Below is a small trained network, with its code and all its weights. Each question gives an input and a class and asks what happens when units are switched off, that is, made to give their printed mean instead of their output.

import numpy as np


def w(rows, s, z=0):
    codes = np.array(rows[::2]) - 128.0
    scale = np.full(codes.shape[1], s)
    scale[-1] = z or s
    return codes * scale


def f(y):
    return y / 2 * (1 + np.tanh(0.7978845608 * (y + 0.044715 * y**3)))


def log_softmax(a):
    a = a - a.max(-1, keepdims=True)
    return a - np.log(np.exp(a).sum(-1, keepdims=True))


def net(x, mask):
    res = np.array(x, float).reshape(1, 4) / 4 @ E
    y = f(res @ A[0][:, :-1].T + A[0][:, -1])
    res = res + np.where(mask, y, B[0][:, -1]) @ B[0][:, :-1]
    return log_softmax(res[-1] @ U[:, :-1].T + U[:, -1])


A, B = {}, {}
E = w([
[161,120,129,148,174,41,154,79,126,3],'x0',
[178,28,185,72,149,110,80,97,149,175],'x1',
[188,217,69,77,64,93,117,88,216,120],'x2',
[202,111,138,188,66,90,54,171,33,125],'x3',
],0.011)
A[0] = w([
[101,170,97,165,97,155,134,177,88,74,74],'neuron 1',
[89,128,171,132,152,79,130,105,164,58,223],'neuron 2',
[93,74,154,153,177,99,156,228,105,110,110],'neuron 3',
[192,61,209,59,137,124,42,59,158,113,122],'neuron 4',
[156,134,126,164,141,83,137,86,133,81,73],'neuron 5',
[174,199,92,83,110,121,100,134,148,124,50],'neuron 6',
[72,173,65,213,85,149,138,93,111,118,74],'neuron 7',
[63,108,124,53,218,170,254,113,219,122,115],'neuron 8',
[85,159,105,167,112,122,153,171,123,85,90],'neuron 9',
[69,104,187,146,161,137,99,114,119,120,65],'neuron 10',
[134,117,125,147,140,36,141,65,117,102,48],'neuron 11',
[147,107,123,116,158,102,160,114,104,78,83],'neuron 12',
[77,64,169,194,204,153,90,189,99,98,197],'neuron 13',
[77,157,109,120,138,150,53,160,126,211,30],'neuron 14',
[120,108,82,105,56,218,101,126,158,196,67],'neuron 15',
[153,179,96,75,115,112,120,107,203,130,88],'neuron 16',
[119,157,151,142,97,211,116,136,163,178,49],'neuron 17',
[154,157,111,84,113,52,118,107,155,101,164],'neuron 18',
[188,62,154,72,165,123,107,123,140,128,204],'neuron 19',
[130,170,58,181,137,136,189,125,88,97,229],'neuron 20',
[171,127,125,177,90,90,61,162,84,127,78],'neuron 21',
[218,101,133,220,87,88,94,134,89,62,164],'neuron 22',
[222,210,109,110,70,107,97,116,153,143,224],'neuron 23',
[166,131,124,140,60,149,95,165,69,125,79],'neuron 24',
[131,86,146,90,104,176,97,177,145,171,108],'neuron 25',
[176,166,117,105,92,66,117,123,196,164,58],'neuron 26',
[162,115,112,172,107,95,63,174,94,131,89],'neuron 27',
[73,120,126,122,190,123,200,84,199,119,71],'neuron 28',
[74,112,184,184,174,180,176,113,80,106,58],'neuron 29',
[105,130,96,132,69,186,127,190,97,200,254],'neuron 30',
[179,65,159,98,129,86,91,99,137,180,53],'neuron 31',
[130,187,95,161,108,138,137,198,122,97,115],'neuron 32',
[118,196,105,154,139,192,134,91,81,100,197],'neuron 33',
[102,104,133,193,165,140,127,112,130,169,54],'neuron 34',
[142,92,133,141,192,83,147,80,115,59,131],'neuron 35',
],0.011,0.0097)
B[0] = w([
[38,69,62,55,155,123,135,182,195,127,166],'neuron 1',
[204,148,123,173,134,171,95,66,131,85,205],'neuron 2',
[123,105,140,161,66,71,182,86,101,189,185],'neuron 3',
[107,65,77,67,190,140,171,165,218,134,220],'neuron 4',
[32,214,80,210,99,119,141,153,153,94,163],'neuron 5',
[41,96,102,169,70,36,163,129,76,192,171],'neuron 6',
[19,65,64,68,153,101,137,142,168,157,167],'neuron 7',
[92,164,220,43,97,166,30,199,146,152,230],'neuron 8',
[67,79,61,71,167,111,163,166,203,142,160],'neuron 9',
[31,106,84,143,70,59,181,116,90,195,154],'neuron 10',
[15,212,27,196,116,133,142,130,173,88,165],'neuron 11',
[81,208,42,210,66,132,157,125,161,99,156],'neuron 12',
[181,105,178,147,97,86,169,47,118,199,231],'neuron 13',
[1,168,85,202,103,134,127,123,162,67,161],'neuron 14',
[77,163,104,224,153,151,124,146,150,82,187],'neuron 15',
[87,94,160,148,92,52,167,88,108,181,193],'neuron 16',
[41,206,88,206,128,129,130,141,180,100,161],'neuron 17',
[117,103,151,170,119,132,144,98,113,179,199],'neuron 18',
[190,53,103,92,205,155,147,129,173,122,209],'neuron 19',
[192,71,119,89,200,155,115,81,204,122,209],'neuron 20',
[27,173,182,41,98,148,90,190,125,156,190],'neuron 21',
[122,183,216,115,124,153,34,155,138,138,236],'neuron 22',
[161,76,200,169,135,105,125,69,92,194,252],'neuron 23',
[27,187,166,106,72,137,70,205,112,132,178],'neuron 24',
[124,140,86,184,135,160,117,97,183,77,176],'neuron 25',
[82,73,120,181,46,56,168,102,76,194,182],'neuron 26',
[41,150,176,94,109,128,84,189,125,150,182],'neuron 27',
[66,175,194,75,62,154,30,220,106,137,182],'neuron 28',
[49,96,115,153,70,71,181,80,59,208,176],'neuron 29',
[204,154,165,198,177,159,118,77,176,68,238],'neuron 30',
[34,81,43,56,156,150,170,216,207,159,178],'neuron 31',
[80,79,106,97,166,126,139,162,200,116,173],'neuron 32',
[151,61,121,94,183,129,137,96,172,128,183],'neuron 33',
[13,148,51,129,49,60,204,154,86,183,140],'neuron 34',
[105,175,85,234,165,190,134,123,138,47,198],'neuron 35',
],0.01,0.018)
U = w([
[95,181,195,75,74,134,85,192,123,131,79],'0',
[110,53,29,61,179,115,182,151,181,123,55],'1',
[110,99,130,168,51,44,194,82,86,169,71],'2',
[105,207,67,219,118,139,144,114,153,60,84],'3',
[206,89,201,124,186,158,115,59,135,105,224],'4',
[139,185,56,95,69,116,208,216,5,101,2],'5',
],0.016,0.011)

Each question gives the input, the list of numbers given to net, and the class t.
The units are the neurons (one row each of A and B). Each row of codes is followed by its name. A weight is (code - 128) times the scale printed after its matrix; where a second scale follows, it is the last column's (A, B and U).
mask holds one flag per neuron, in row order. A switched-off neuron (its flag False) gives its mean, the last column of its row in B, instead of its output. The means were averaged over made-up inputs and are rounded, as every weight is.
A unit's drop is (log p(t) with every unit on - log p(t) with that unit switched off) / (log p(t) with every unit on - log p(t) with every unit switched off).
The circuit of an input: a set's keep is (log p(t) with only the set's units on - log p(t) with every unit switched off) / (log p(t) with every unit on - log p(t) with every unit switched off). Starting from the 12 units with the biggest drops (on a tie, the unit counted first), units are removed one at a time, each time the one whose removal leaves the highest keep (on an exact tie, the one counted first), for as long as the keep stays at least 0.8.
circuit, biggest first: the units of the circuit, biggest drop first
top k neurons: the k neurons with the biggest drops, biggest first
drop of u: that unit's drop, to one decimal
input [7,4,-3,7], class 0: circuit, biggest first => [neuron 22]
input [-7,-6,-6,-3], class 3: top 2 neurons => [neuron 30; neuron 17]
input [1,8,6,7], class 1: top 3 neurons => [neuron 4; neuron 31; neuron 19]
input [6,-5,3,6], class 0: top 3 neurons => [neuron 22; neuron 21; neuron 30]
input [1,-7,-7,5], class 1: top 3 neurons => [neuron 1; neuron 20; neuron 9]
input [-8,0,7,4], class 3: top 3 neurons => [neuron 15; neuron 30; neuron 17]
input [3,-7,-8,0], class 2: top 2 neurons => [neuron 29; neuron 13]
input [-7,8,5,3], class 1: top 2 neurons => [neuron 4; neuron 31]
input [8,7,3,0], class 3: top 3 neurons => [neuron 35; neuron 11; neuron 5]
input [8,-6,-8,4], class 2: top 4 neurons => [neuron 13; neuron 29; neuron 3; neuron 30]
input [0,-8,7,-7], class 1: top 2 neurons => [neuron 20; neuron 7]
input [-2,7,-6,-7], class 0: top 3 neurons => [neuron 8; neuron 28; neuron 20]
input [-5,0,-5,-3], class 2: top 3 neurons => [neuron 13; neuron 29; neuron 35]
input [-6,-2,7,-5], class 2: circuit, biggest first => [neuron 16]
input [4,-4,-3,-6], class 0: top 2 neurons => [neuron 8; neuron 28]
input [-7,-7,7,-1], class 1: drop of neuron 13 => 0.5
input [1,8,-7,2], class 1: drop of neuron 19 => 0.1
input [4,-6,6,8], class 0: drop of neuron 22 => 1.1
